Below is a small trained network, with its code and all its weights. Each question gives an input and a target symbol and asks what happens when units are switched off, that is, made to give their printed mean instead of their output.

import numpy as np


def w(rows, s, z=0):
    codes = np.array(rows[::2]) - 128.0
    scale = np.full(codes.shape[1], s)
    scale[-1] = z or s
    return codes * scale


def norm(h):
    return h / np.sqrt((h * h).mean(-1, keepdims=True) + 1e-5)


def f(y):
    return np.maximum(y, 0)


def softmax(a):
    e = np.exp(a - a.max(-1, keepdims=True))
    return e / e.sum(-1, keepdims=True)


def log_softmax(a):
    a = a - a.max(-1, keepdims=True)
    return a - np.log(np.exp(a).sum(-1, keepdims=True))


def net(x, mask):
    ids = ['ΠΣβθμτ'.index(c) for c in x.split()]
    T = len(ids)
    res = E[ids] + P[:T]
    q, k, v = (norm(res) @ M[0].T for M in (Q, K, V))
    z = softmax(np.where(np.tri(T) > 0, q @ k.T / 4**0.5, -1e9)) @ v
    res = res + np.where(mask[0], z, O[0][:, -1]) @ O[0][:, :-1]
    y = f(norm(res) @ A[0][:, :-1].T + A[0][:, -1])
    res = res + np.where(mask[1:9], y, B[0][:, -1]) @ B[0][:, :-1]
    return log_softmax(norm(res)[-1] @ U[:, :-1].T + U[:, -1])


Q, K, V, O, A, B = {}, {}, {}, {}, {}, {}
E = w([
[111,119,100],'Π',
[96,143,112],'Σ',
[94,147,147],'β',
[132,255,87],'θ',
[107,121,100],'μ',
[92,146,122],'τ',
],0.017)
P = w([
[162,135,169],'0',
[170,198,1],'1',
[144,100,163],'2',
[128,41,45],'3',
[139,120,149],'4',
[83,40,85],'5',
[146,127,162],'6',
[56,49,107],'7',
[151,123,161],'8',
[56,49,119],'9',
[157,130,153],'10',
[22,112,99],'11',
[142,148,201],'12',
],0.0098)
Q[0] = w([
[111,63,120],'H0',
[178,157,204],'H0',
[141,54,190],'H0',
[2,151,32],'H0',
],0.006)
K[0] = w([
[174,115,186],'H0',
[179,160,87],'H0',
[254,130,183],'H0',
[97,33,180],'H0',
],0.0084)
V[0] = w([
[118,19,16],'H0',
[202,160,63],'H0',
[73,75,252],'H0',
[183,1,241],'H0',
],0.0064)
O[0] = w([
[214,29,200,146],'H0',
[112,39,118,4],'H0',
[88,234,163,213],'H0',
[3,115,252,18],'H0',
],0.007,0.0031)
A[0] = w([
[79,128,152,49],'N0',
[10,123,168,46],'N1',
[52,42,34,132],'N2',
[89,64,119,34],'N3',
[194,135,198,105],'N4',
[135,173,154,81],'N5',
[33,57,74,5],'N6',
[202,163,158,97],'N7',
],0.013,0.0022)
B[0] = w([
[149,124,176,173],'N0',
[140,108,218,254],'N1',
[102,162,16,247],'N2',
[59,89,116,163],'N3',
[208,91,159,180],'N4',
[108,134,144,194],'N5',
[21,147,2,227],'N6',
[162,227,162,196],'N7',
],0.02,0.0058)
U = w([
[163,69,133,45],'Π',
[126,150,60,250],'Σ',
[67,158,205,162],'β',
[163,156,3,84],'θ',
[187,97,119,8],'μ',
[92,171,114,136],'τ',
],0.011,0.0019)

Each question gives the input, a string of symbols that net reads in full, and the target symbol t.
The units are the heads (4 rows each of Q, K, V and O) and the neurons (one row each of A and B). Each row of codes is followed by its name. A weight is (code - 128) times the scale printed after its matrix; where a second scale follows, it is the last column's (O, A, B and U).
mask holds one flag per unit, heads first, then neurons. A switched-off unit (its flag False) gives its mean, the last column of its rows in O or B, instead of its output. The means were averaged over made-up inputs and are rounded, as every weight is.
A unit's drop is (log p(t) with every unit on - log p(t) with that unit switched off) / (log p(t) with every unit on - log p(t) with every unit switched off).
The circuit of an input: a set's keep is (log p(t) with only the set's units on - log p(t) with every unit switched off) / (log p(t) with every unit on - log p(t) with every unit switched off). Starting from all 9 units, units are removed one at a time, each time the one whose removal leaves the highest keep (on an exact tie, the one counted first), for as long as the keep stays at least 0.8.
units of the circuit, in order: the units of the circuit, biggest drop first
top k neurons: the k neurons with the biggest drops, biggest first
drop of u: that unit's drop, to one decimal
input β τ Π β Σ μ θ β β β Σ, target β: top 2 neurons : [N2; N6]
input Π Σ μ τ μ, target μ: units of the circuit, in order : [H0; N4]
input Π Π Π θ μ, target Π: units of the circuit, in order : [H0; N6]
input θ τ β, target θ: units of the circuit, in order : [H0]
input μ β μ Π τ, target μ: units of the circuit, in order : [H0; N4]
input β β μ Σ θ Σ Π β τ Π τ β, target β: top 2 neurons : [N1; N0]
input β Σ β β β Π β β β Σ μ, target β: top 2 neurons : [N2; N6]
input τ β Σ τ β β Π, target β: drop of N6 : 0.4
input β β τ β β τ β β Σ β, target β: drop of N1 : 0.4
input β τ τ, target β: drop of N6 : 0.2
input Π Π τ, target Π: drop of H0 : 0.6
